Below is a small trained network, with its code and all its weights. Each question gives an input and a target symbol and asks what happens when units are switched off, that is, made to give their printed mean instead of their output.

import numpy as np


def w(rows, s, z=0):
    codes = np.array(rows[::2]) - 128.0
    scale = np.full(codes.shape[1], s)
    scale[-1] = z or s
    return codes * scale


def f(y):
    return np.maximum(y, 0)


def softmax(a):
    e = np.exp(a - a.max(-1, keepdims=True))
    return e / e.sum(-1, keepdims=True)


def log_softmax(a):
    a = a - a.max(-1, keepdims=True)
    return a - np.log(np.exp(a).sum(-1, keepdims=True))


def net(x, mask):
    ids = ['ΓΛΠΣΦΨΩαβδεζηθμτ'.index(c) for c in x.split()]
    T = len(ids)
    res = E[ids] + P[:T]
    u = 0
    for l in range(2):
        r = res
        for j in range(3):
            rows = slice(4 * j, 4 * j + 4)
            q, k, v = (r @ M[l][rows].T for M in (Q, K, V))
            z = softmax(np.where(np.tri(T) > 0, q @ k.T / 4**0.5, -1e9)) @ v
            o = O[l][rows]
            res = res + np.where(mask[u + j], z, o[:, -1]) @ o[:, :-1]
        u += 3
        y = f(res @ A[l][:, :-1].T + A[l][:, -1])
        res = res + np.where(mask[u : u + 4], y, B[l][:, -1]) @ B[l][:, :-1]
        u += 4
    return log_softmax(res[-1] @ U[:, :-1].T + U[:, -1])


Q, K, V, O, A, B = {}, {}, {}, {}, {}, {}
E = w([
[100,83,177,184,103,152,70],'Γ',
[76,117,39,55,65,47,101],'Λ',
[160,108,79,146,207,113,152],'Π',
[153,65,217,78,80,122,115],'Σ',
[154,217,83,64,133,187,108],'Φ',
[1,120,156,153,64,103,89],'Ψ',
[160,70,182,102,135,132,132],'Ω',
[148,62,220,99,67,147,95],'α',
[51,85,110,143,209,162,81],'β',
[178,75,167,94,116,125,133],'δ',
[184,67,98,76,136,130,82],'ε',
[89,206,151,55,140,169,200],'ζ',
[113,77,163,192,160,129,176],'η',
[151,39,196,67,107,128,131],'θ',
[121,209,105,55,73,178,126],'μ',
[158,79,214,96,116,123,180],'τ',
],0.018)
P = w([
[207,30,81,200,95,163,230],'0',
[116,140,146,97,253,43,57],'1',
[121,144,140,96,185,34,105],'2',
[109,134,139,86,145,39,140],'3',
[105,85,141,61,103,100,163],'4',
[96,47,165,35,61,141,193],'5',
],0.0078)
Q[0] = w([
[93,131,107,117,174,152,87],'0.h1',
[197,140,143,119,161,133,137],'0.h1',
[166,178,106,61,84,208,171],'0.h1',
[219,200,77,78,92,159,180],'0.h1',
[98,91,79,195,87,114,195],'0.h2',
[200,47,97,174,130,87,120],'0.h2',
[136,126,173,175,129,68,89],'0.h2',
[114,143,75,89,142,116,99],'0.h2',
[153,45,247,63,109,86,213],'0.h3',
[255,192,126,62,103,97,63],'0.h3',
[128,38,184,186,102,46,6],'0.h3',
[92,145,154,124,7,198,98],'0.h3',
],0.0087)
K[0] = w([
[116,161,140,145,149,153,32],'0.h1',
[185,142,112,132,150,163,117],'0.h1',
[180,129,92,70,104,141,121],'0.h1',
[193,158,70,140,52,152,140],'0.h1',
[98,136,103,115,138,21,83],'0.h2',
[132,145,136,70,145,60,111],'0.h2',
[109,149,155,178,128,105,76],'0.h2',
[174,109,71,106,135,140,131],'0.h2',
[163,45,177,108,113,33,145],'0.h3',
[146,109,93,1,81,135,113],'0.h3',
[103,65,192,189,64,92,12],'0.h3',
[118,187,124,139,88,146,110],'0.h3',
],0.0094)
V[0] = w([
[198,68,195,161,105,114,95],'0.h1',
[124,139,183,173,42,249,144],'0.h1',
[75,188,143,132,56,86,173],'0.h1',
[185,138,109,85,123,80,60],'0.h1',
[93,134,145,59,135,98,77],'0.h2',
[125,158,97,103,137,144,103],'0.h2',
[145,184,149,216,181,1,108],'0.h2',
[87,122,97,192,33,98,58],'0.h2',
[98,47,101,31,49,97,148],'0.h3',
[91,138,184,81,99,154,96],'0.h3',
[173,109,87,150,222,92,165],'0.h3',
[134,32,172,136,166,105,137],'0.h3',
],0.008)
O[0] = w([
[97,114,108,111,133,171,102,134],'0.h1',
[88,181,79,143,162,146,76,51],'0.h1',
[102,77,145,122,127,141,131,135],'0.h1',
[129,107,234,96,71,120,245,150],'0.h1',
[96,31,126,84,160,97,176,165],'0.h2',
[136,98,160,135,126,125,91,112],'0.h2',
[135,45,190,156,128,254,72,96],'0.h2',
[188,67,88,148,83,242,202,149],'0.h2',
[209,101,74,207,131,184,132,254],'0.h3',
[155,158,103,160,197,111,124,160],'0.h3',
[191,105,118,70,42,137,127,106],'0.h3',
[186,60,70,124,99,129,57,190],'0.h3',
],0.0061,0.0078)
A[0] = w([
[237,114,145,202,198,208,214,183],'0.n1',
[119,192,115,164,46,219,253,35],'0.n2',
[255,107,233,171,79,100,174,250],'0.n3',
[115,178,235,109,126,133,74,26],'0.n4',
],0.0059,0.0018)
B[0] = w([
[142,172,142,127,145,62,24,198],'0.n1',
[75,177,43,92,167,132,104,172],'0.n2',
[123,128,58,96,148,153,108,253],'0.n3',
[10,115,108,136,221,205,116,142],'0.n4',
],0.011,0.0063)
Q[1] = w([
[97,149,96,111,96,173,132],'1.h1',
[84,67,73,117,92,123,106],'1.h1',
[117,153,134,117,177,2,108],'1.h1',
[217,129,188,182,111,100,73],'1.h1',
[133,98,171,150,100,74,160],'1.h2',
[109,89,151,146,98,78,172],'1.h2',
[180,148,138,185,129,190,124],'1.h2',
[109,104,88,105,50,138,148],'1.h2',
[60,187,64,105,177,49,35],'1.h3',
[87,176,107,64,130,147,178],'1.h3',
[146,139,187,176,179,99,124],'1.h3',
[177,153,134,123,138,111,116],'1.h3',
],0.01)
K[1] = w([
[68,114,126,119,127,161,152],'1.h1',
[176,97,121,137,104,144,199],'1.h1',
[181,177,90,98,163,111,136],'1.h1',
[161,159,204,120,137,68,95],'1.h1',
[104,83,116,108,139,45,185],'1.h2',
[112,124,155,124,48,89,146],'1.h2',
[142,147,176,180,176,86,141],'1.h2',
[80,13,188,78,94,177,127],'1.h2',
[166,170,88,192,197,126,6],'1.h3',
[136,163,67,152,131,111,162],'1.h3',
[91,167,152,101,136,104,97],'1.h3',
[146,145,112,78,143,109,105],'1.h3',
],0.011)
V[1] = w([
[92,66,121,76,159,111,145],'1.h1',
[189,145,92,112,119,63,142],'1.h1',
[91,169,122,107,74,72,42],'1.h1',
[128,193,162,21,136,130,164],'1.h1',
[125,104,123,146,35,97,173],'1.h2',
[176,135,151,174,104,57,191],'1.h2',
[98,85,72,167,98,58,136],'1.h2',
[129,169,84,106,59,205,231],'1.h2',
[109,154,137,94,186,126,216],'1.h3',
[39,71,77,174,91,99,165],'1.h3',
[131,129,161,255,232,137,177],'1.h3',
[91,195,124,178,150,189,67],'1.h3',
],0.0084)
O[1] = w([
[105,146,96,123,124,70,117,190],'1.h1',
[87,169,164,150,95,133,35,238],'1.h1',
[87,90,213,132,133,89,93,182],'1.h1',
[159,105,89,217,195,159,96,85],'1.h1',
[104,155,97,223,146,181,137,146],'1.h2',
[115,183,205,116,113,152,95,76],'1.h2',
[203,144,144,172,85,131,35,252],'1.h2',
[152,145,78,130,181,193,100,131],'1.h2',
[69,177,101,1,83,150,84,29],'1.h3',
[229,47,183,34,114,29,191,178],'1.h3',
[139,242,65,105,142,99,112,2],'1.h3',
[201,65,97,107,109,166,30,84],'1.h3',
],0.0062,0.0092)
A[1] = w([
[184,77,122,112,118,117,162,2],'1.n1',
[74,124,122,135,138,255,144,102],'1.n2',
[73,142,163,177,98,134,104,142],'1.n3',
[85,204,160,168,115,148,129,99],'1.n4',
],0.0099,0.0051)
B[1] = w([
[73,201,122,173,118,161,127,253],'1.n1',
[177,53,183,73,115,210,135,152],'1.n2',
[215,143,11,104,156,142,117,198],'1.n3',
[133,156,219,231,63,139,76,149],'1.n4',
],0.011,0.006)
U = w([
[181,81,69,128,153,47,58,188],'Γ',
[89,106,254,116,52,94,163,253],'Λ',
[90,94,112,114,103,187,200,174],'Π',
[75,160,98,164,130,140,142,118],'Σ',
[106,149,159,100,69,193,94,102],'Φ',
[210,181,127,68,115,107,153,119],'Ψ',
[122,156,130,152,138,133,136,81],'Ω',
[128,168,117,146,140,108,123,65],'α',
[128,161,109,113,155,109,138,99],'β',
[145,147,132,147,139,145,143,67],'δ',
[151,144,146,165,121,164,149,60],'ε',
[70,197,136,126,102,96,72,65],'ζ',
[151,130,91,119,178,138,160,62],'η',
[130,191,133,176,133,103,134,71],'θ',
[104,142,74,65,143,140,102,47],'μ',
[111,164,136,144,141,124,120,83],'τ',
],0.0077,0.0055)

Each question gives the input, a string of symbols that net reads in full, and the target symbol t.
The units are the heads (4 rows each of Q, K, V and O) and the neurons (one row each of A and B). Each row of codes is followed by its name. A weight is (code - 128) times the scale printed after its matrix; where a second scale follows, it is the last column's (O, A, B and U).
mask holds one flag per unit, layer by layer, with each layer's heads first. A switched-off unit (its flag False) gives its mean, the last column of its rows in O or B, instead of its output. The means were averaged over made-up inputs and are rounded, as every weight is.
A unit's drop is (log p(t) with every unit on - log p(t) with that unit switched off) / (log p(t) with every unit on - log p(t) with every unit switched off).
The circuit of an input: a set's keep is (log p(t) with only the set's units on - log p(t) with every unit switched off) / (log p(t) with every unit on - log p(t) with every unit switched off). Starting from the 12 units with the biggest drops (on a tie, the unit counted first), units are removed one at a time, each time the one whose removal leaves the highest keep (on an exact tie, the one counted first), for as long as the keep stays at least 0.8.
units of the circuit, in order: the units of the circuit, biggest drop first
unit that matters most: the unit with the biggest drop
top k neurons: the k neurons with the biggest drops, biggest first
top k neurons in layer l: the k neurons of layer l with the biggest drops, biggest first
heads that matter: for each layer, one digit per head in row order, 1 if its drop is at least 0.15 and else 0, layers parted by /
input μ Λ Ψ Φ, target μ: heads that matter	001 / 011
input θ Λ Λ ζ Φ, target θ: unit that matters most	0.h2
input Λ Σ θ ε μ, target Λ: heads that matter	010 / 001
input Γ Φ Φ Ψ μ, target Γ: heads that matter	110 / 111
input η Φ Ψ η, target Λ: top 2 neurons in layer 1	1.n3, 1.n1
input ε Π Φ Ψ, target Γ: heads that matter	100 / 000
input η Φ Λ τ, target Γ: heads that matter	000 / 001
input Φ θ ε η μ, target Φ: units of the circuit, in order	1.h3, 1.n2, 0.n2
input η η Γ Φ, target η: top 3 neurons	0.n4, 0.n2, 0.n1
input Λ Φ Ω Λ η, target Γ: units of the circuit, in order	0.n1, 1.n1
input Ψ η θ ζ, target Ψ: units of the circuit, in order	1.h3, 1.h1, 0.h2
input Γ Γ Λ Φ, target Γ: units of the circuit, in order	1.h3, 0.h1, 0.n1
input Γ ζ ζ, target Γ: units of the circuit, in order	1.h3, 0.h1
input Φ Ψ Γ Φ Φ, target Φ: heads that matter	111 / 001
input α Γ Γ, target Λ: units of the circuit, in order	1.h2
input Φ Ψ μ Φ Ψ Σ, target Γ: heads that matter	001 / 000
input Π Λ ε Ω Λ Φ, target Π: top 2 neurons	1.n2, 0.n4
input Λ Λ ε Γ Ψ Λ, target Π: heads that matter	111 / 011
input Γ Γ θ Φ, target Γ: heads that matter	110 / 111
input η Π μ θ α Π, target Λ: heads that matter	001 / 010
input Λ η Λ Σ τ, target Γ: units of the circuit, in order	0.n1, 0.h3
input Λ Ψ Ψ Γ Π Φ, target Λ: heads that matter	011 / 001
input Σ Φ Λ Ψ, target Γ: units of the circuit, in order	1.n3
input θ Σ δ μ, target θ: units of the circuit, in order	0.h2, 0.h3, 1.n4, 1.h1
input η Ψ η, target Λ: units of the circuit, in order	1.h2, 0.n1
input Ψ μ η α, target Γ: units of the circuit, in order	0.h3, 0.h1
input μ Ψ Φ, target μ: units of the circuit, in order	1.h3, 1.h2
input Λ Γ Ψ Γ ζ, target Λ: heads that matter	010 / 101
input Λ ε Γ α, target Γ: units of the circuit, in order	0.h3, 1.h3, 1.n1
input δ η Ψ Λ Λ θ, target Γ: units of the circuit, in order	0.h3
